Below is a small trained network, with its code and all its weights. Each question gives an input and a class and asks what happens when units are switched off, that is, made to give their printed mean instead of their output.

import numpy as np


def w(rows, s, z=0):
    codes = np.array(rows[::2]) - 128.0
    scale = np.full(codes.shape[1], s)
    scale[-1] = z or s
    return codes * scale


def norm(h):
    return h / np.sqrt((h * h).mean(-1, keepdims=True) + 1e-5)


def f(y):
    return y / 2 * (1 + np.tanh(0.7978845608 * (y + 0.044715 * y**3)))


def log_softmax(a):
    a = a - a.max(-1, keepdims=True)
    return a - np.log(np.exp(a).sum(-1, keepdims=True))


def net(x, mask):
    res = np.array(x, float).reshape(1, 6) / 4 @ E
    u = 0
    for l in range(2):
        y = f(norm(res) @ A[l][:, :-1].T + A[l][:, -1])
        res = res + np.where(mask[u : u + 5], y, B[l][:, -1]) @ B[l][:, :-1]
        u += 5
    return log_softmax(norm(res)[-1] @ U[:, :-1].T + U[:, -1])


A, B = {}, {}
E = w([
[128,129,129,130],'x0',
[139,121,253,163],'x1',
[127,130,127,129],'x2',
[125,128,126,131],'x3',
[84,177,158,42],'x4',
[131,218,122,150],'x5',
],0.008)
A[0] = w([
[64,46,195,140,36],'L0N1',
[128,39,163,101,5],'L0N2',
[55,140,101,2,14],'L0N3',
[70,29,72,86,148],'L0N4',
[149,235,127,168,123],'L0N5',
],0.0099,0.002)
B[0] = w([
[211,235,52,145,190],'L0N1',
[54,222,162,2,172],'L0N2',
[87,99,120,161,252],'L0N3',
[213,169,102,86,235],'L0N4',
[193,130,103,6,214],'L0N5',
],0.01,0.0046)
A[1] = w([
[3,101,174,131,151],'L1N1',
[144,78,87,218,59],'L1N2',
[79,160,129,101,251],'L1N3',
[150,158,133,96,166],'L1N4',
[121,155,217,153,151],'L1N5',
],0.016,0.0017)
B[1] = w([
[38,91,255,179,171],'L1N1',
[81,4,222,157,200],'L1N2',
[110,41,176,194,228],'L1N3',
[196,93,174,130,254],'L1N4',
[82,182,9,234,217],'L1N5',
],0.008,0.0052)
U = w([
[116,182,92,226,252],'0',
[200,238,172,68,25],'1',
[58,42,212,255,79],'2',
[153,147,180,169,176],'3',
],0.0092,0.0045)

Each question gives the input, the list of numbers given to net, and the class t.
The units are the neurons (one row each of A and B). Each row of codes is followed by its name. A weight is (code - 128) times the scale printed after its matrix; where a second scale follows, it is the last column's (A, B and U).
mask holds one flag per neuron, layer by layer. A switched-off neuron (its flag False) gives its mean, the last column of its row in B, instead of its output. The means were averaged over made-up inputs and are rounded, as every weight is.
A unit's drop is (log p(t) with every unit on - log p(t) with that unit switched off) / (log p(t) with every unit on - log p(t) with every unit switched off).
The circuit of an input: a set's keep is (log p(t) with only the set's units on - log p(t) with every unit switched off) / (log p(t) with every unit on - log p(t) with every unit switched off). Starting from all 10 units, units are removed one at a time, each time the one whose removal leaves the highest keep (on an exact tie, the one counted first), for as long as the keep stays at least 0.8.
circuit, biggest first: the units of the circuit, biggest drop first
unit that matters most: the unit with the biggest drop
top k neurons: the k neurons with the biggest drops, biggest first
top k neurons in layer l: the k neurons of layer l with the biggest drops, biggest first
input [5,-3,-4,2,4,-8], class 1: top 2 neurons in layer 0	[L0N4 L0N2]
input [-6,7,4,-1,-4,-7], class 0: top 2 neurons in layer 0	[L0N5 L0N1]
input [8,-4,7,1,-8,-2], class 2: unit that matters most	L1N2
input [-7,8,-5,6,4,-5], class 0: circuit, biggest first	[L1N5 L0N1 L0N5]
input [-1,-5,1,7,-6,4], class 2: top 2 neurons	[L1N2 L0N2]
input [4,5,8,5,8,7], class 2: top 2 neurons	[L0N4 L0N1]
input [1,4,-6,5,0,-6], class 1: top 2 neurons in layer 0	[L0N1 L0N2]
input [7,7,0,-4,5,-8], class 1: top 3 neurons	[L0N1 L0N2 L0N3]
input [1,7,-6,-4,2,5], class 0: top 3 neurons	[L1N5 L0N4 L0N2]
input [5,-3,5,-2,8,-7], class 2: top 2 neurons in layer 1	[L1N3 L1N1]
input [4,8,-1,1,3,0], class 0: top 2 neurons in layer 0	[L0N1 L0N4]
input [3,-4,-7,-7,-8,6], class 2: circuit, biggest first	[L1N2 L0N4]
input [-2,-5,7,3,0,8], class 1: top 2 neurons	[L0N5 L1N5]
input [4,2,0,-5,3,-8], class 1: circuit, biggest first	[L0N1]
input [0,7,-2,1,7,1], class 0: top 3 neurons in layer 0	[L0N1 L0N2 L0N3]
input [2,-3,6,-2,-8,-2], class 2: top 3 neurons	[L1N2 L0N5 L0N1]
input [1,6,2,-7,-1,-6], class 0: top 3 neurons	[L0N5 L1N5 L0N1]
input [-5,6,3,4,3,1], class 0: top 2 neurons	[L1N5 L0N4]
input [-2,4,7,8,-5,8], class 1: top 2 neurons	[L0N5 L1N3]
input [4,8,0,8,4,-7], class 0: top 3 neurons in layer 0	[L0N5 L0N1 L0N4]
input [2,3,-7,-7,8,0], class 2: top neuron	[L1N1]
input [3,2,-4,-3,4,-4], class 1: top 2 neurons in layer 0	[L0N1 L0N2]
input [7,6,2,-4,5,-8], class 1: top 3 neurons in layer 0	[L0N1 L0N2 L0N3]
